-3 -2 -21 39 -3 -27 38 10 9 19 16 -6 -28 14 -12 -4 5 5 = z_535
-40 -5 -6 -16 3 13 9 -12 -11 2 23 -20 9 -6 12 11 -30 1 = z_303
-6 -42 -6 11 -9 -1 -40 9 34 -9 -31 -6 84 -9 -11 -4 -4 11 = z_740
5 -11 8 13 -32 2 -14 23 -20 16 2 -5 7 -27 10 17 -40 -23 = z_464
gone z_303: 9 12 -5 -6 -20 -16 23 -40 9 11 13 -11 3 1 2 -12 -6 -> -30
gone z_303: 3 -20 -30 -6 23 -40 -5 9 9 -12 -11 11 1 2 -6 -16 13 -> 12
gone z_535: -21 -28 19 9 -3 -3 5 -12 16 -27 5 10 39 -2 -6 -4 14 -> 38
gone z_535: -21 10 -4 -27 -12 14 39 -6 5 -2 -3 -28 38 19 5 -3 16 -> 9

